Below are the code and all the weights of a small trained network. Each question names an input and a class and asks about switching units off, where a switched-off unit gives its printed mean instead of its output.

import numpy as np


def w(rows, s, z=0):
    codes = np.array(rows[::2]) - 128.0
    scale = np.full(codes.shape[1], s)
    scale[-1] = z or s
    return codes * scale


def f(y):
    return y / 2 * (1 + np.tanh(0.7978845608 * (y + 0.044715 * y**3)))


def log_softmax(a):
    a = a - a.max(-1, keepdims=True)
    return a - np.log(np.exp(a).sum(-1, keepdims=True))


def net(x, mask):
    res = np.array(x, float).reshape(1, 8) / 4 @ E
    y = f(res @ A[0][:, :-1].T + A[0][:, -1])
    res = res + np.where(mask, y, B[0][:, -1]) @ B[0][:, :-1]
    return log_softmax(res[-1] @ U[:, :-1].T + U[:, -1])


A, B = {}, {}
E = w([
[126,123,108,111,123,150],'x0',
[127,129,130,129,130,127],'x1',
[47,104,94,251,145,183],'x2',
[128,126,128,123,146,134],'x3',
[34,46,118,73,152,51],'x4',
[131,72,223,117,68,197],'x5',
[130,125,121,123,130,136],'x6',
[119,135,136,124,148,130],'x7',
],0.015)
A[0] = w([
[165,106,145,161,162,162,85],'N1',
[45,87,120,178,121,116,35],'N2',
[170,38,160,138,116,149,161],'N3',
[153,88,118,81,130,51,181],'N4',
[122,169,56,140,92,83,237],'N5',
[113,126,173,48,82,37,178],'N6',
[113,114,209,74,82,145,106],'N7',
[139,91,63,90,174,44,114],'N8',
[139,185,72,194,130,121,160],'N9',
[82,93,162,81,118,123,117],'N10',
[238,236,161,78,109,144,226],'N11',
[153,126,150,152,100,166,118],'N12',
[100,67,110,185,142,151,153],'N13',
[145,79,120,89,96,88,98],'N14',
[121,66,188,95,118,121,114],'N15',
[161,66,153,95,147,124,96],'N16',
[35,44,97,181,127,113,21],'N17',
[214,213,153,86,102,144,206],'N18',
[159,123,43,137,155,108,255],'N19',
[148,163,117,253,156,235,151],'N20',
[126,94,134,131,87,151,131],'N21',
[127,178,137,221,143,162,139],'N22',
[113,69,245,112,101,204,173],'N23',
],0.014,0.008)
B[0] = w([
[148,135,126,127,86,139,148],'N1',
[116,157,198,155,156,182,180],'N2',
[161,59,152,156,148,186,176],'N3',
[124,129,94,78,139,67,192],'N4',
[136,175,129,132,156,76,189],'N5',
[164,104,94,62,168,121,214],'N6',
[161,75,97,154,157,199,188],'N7',
[99,115,140,60,112,75,196],'N8',
[108,166,97,173,134,148,192],'N9',
[136,104,97,116,199,145,169],'N10',
[61,163,213,149,201,142,251],'N11',
[150,109,144,187,75,177,164],'N12',
[126,163,173,188,116,154,188],'N13',
[123,97,96,123,142,125,162],'N14',
[174,47,80,151,166,172,175],'N15',
[129,83,101,126,142,151,156],'N16',
[66,152,249,159,207,154,198],'N17',
[92,116,217,162,201,147,226],'N18',
[101,201,123,149,174,29,197],'N19',
[161,158,92,176,34,118,244],'N20',
[134,119,159,108,126,166,154],'N21',
[127,158,73,142,93,157,198],'N22',
[199,47,137,126,76,217,228],'N23',
],0.011,0.026)
U = w([
[76,174,174,134,181,82,250],'0',
[132,76,217,130,136,165,254],'1',
[121,176,21,189,99,95,82],'2',
[178,106,121,150,14,150,4],'3',
[119,109,86,5,137,48,69],'4',
[165,48,45,84,165,137,12],'5',
],0.014,0.0035)

Each question gives the input, the list of numbers given to net, and the class t.
The units are the neurons (one row each of A and B). Each row of codes is followed by its name. A weight is (code - 128) times the scale printed after its matrix; where a second scale follows, it is the last column's (A, B and U).
mask holds one flag per neuron, in row order. A switched-off neuron (its flag False) gives its mean, the last column of its row in B, instead of its output. The means were averaged over made-up inputs and are rounded, as every weight is.
A unit's drop is (log p(t) with every unit on - log p(t) with that unit switched off) / (log p(t) with every unit on - log p(t) with every unit switched off).
The circuit of an input: a set's keep is (log p(t) with only the set's units on - log p(t) with every unit switched off) / (log p(t) with every unit on - log p(t) with every unit switched off). Starting from the 12 units with the biggest drops (on a tie, the unit counted first), units are removed one at a time, each time the one whose removal leaves the highest keep (on an exact tie, the one counted first), for as long as the keep stays at least 0.8.
units of the circuit, in order: the units of the circuit, biggest drop first
unit that matters most: the unit with the biggest drop
top k neurons: the k neurons with the biggest drops, biggest first
drop of u: that unit's drop, to one decimal
input [-8,1,3,-7,0,1,3,2], class 3: units of the circuit, in order	N11, N18
input [-7,-8,0,0,-8,-6,4,-3], class 0: unit that matters most	N11
input [-1,-5,1,2,-1,-7,-4,1], class 2: top 3 neurons	N11, N17, N18
input [1,1,1,-6,-8,8,5,-7], class 3: top 2 neurons	N20, N17
input [-5,-8,6,6,1,-1,0,-1], class 0: top 3 neurons	N17, N2, N23
input [5,-7,-1,-7,1,7,-4,-8], class 5: top 2 neurons	N17, N11
input [-8,8,2,8,-8,2,-6,8], class 3: drop of N20	0.4
input [4,7,4,-7,-3,0,-5,-2], class 2: drop of N23	0.2
input [-7,7,3,-6,8,0,-4,-3], class 0: drop of N23	1.3
input [-2,-6,2,1,8,0,0,-6], class 0: top 2 neurons	N23, N17
input [2,6,-4,-1,-7,0,6,-6], class 0: top 2 neurons	N23, N11
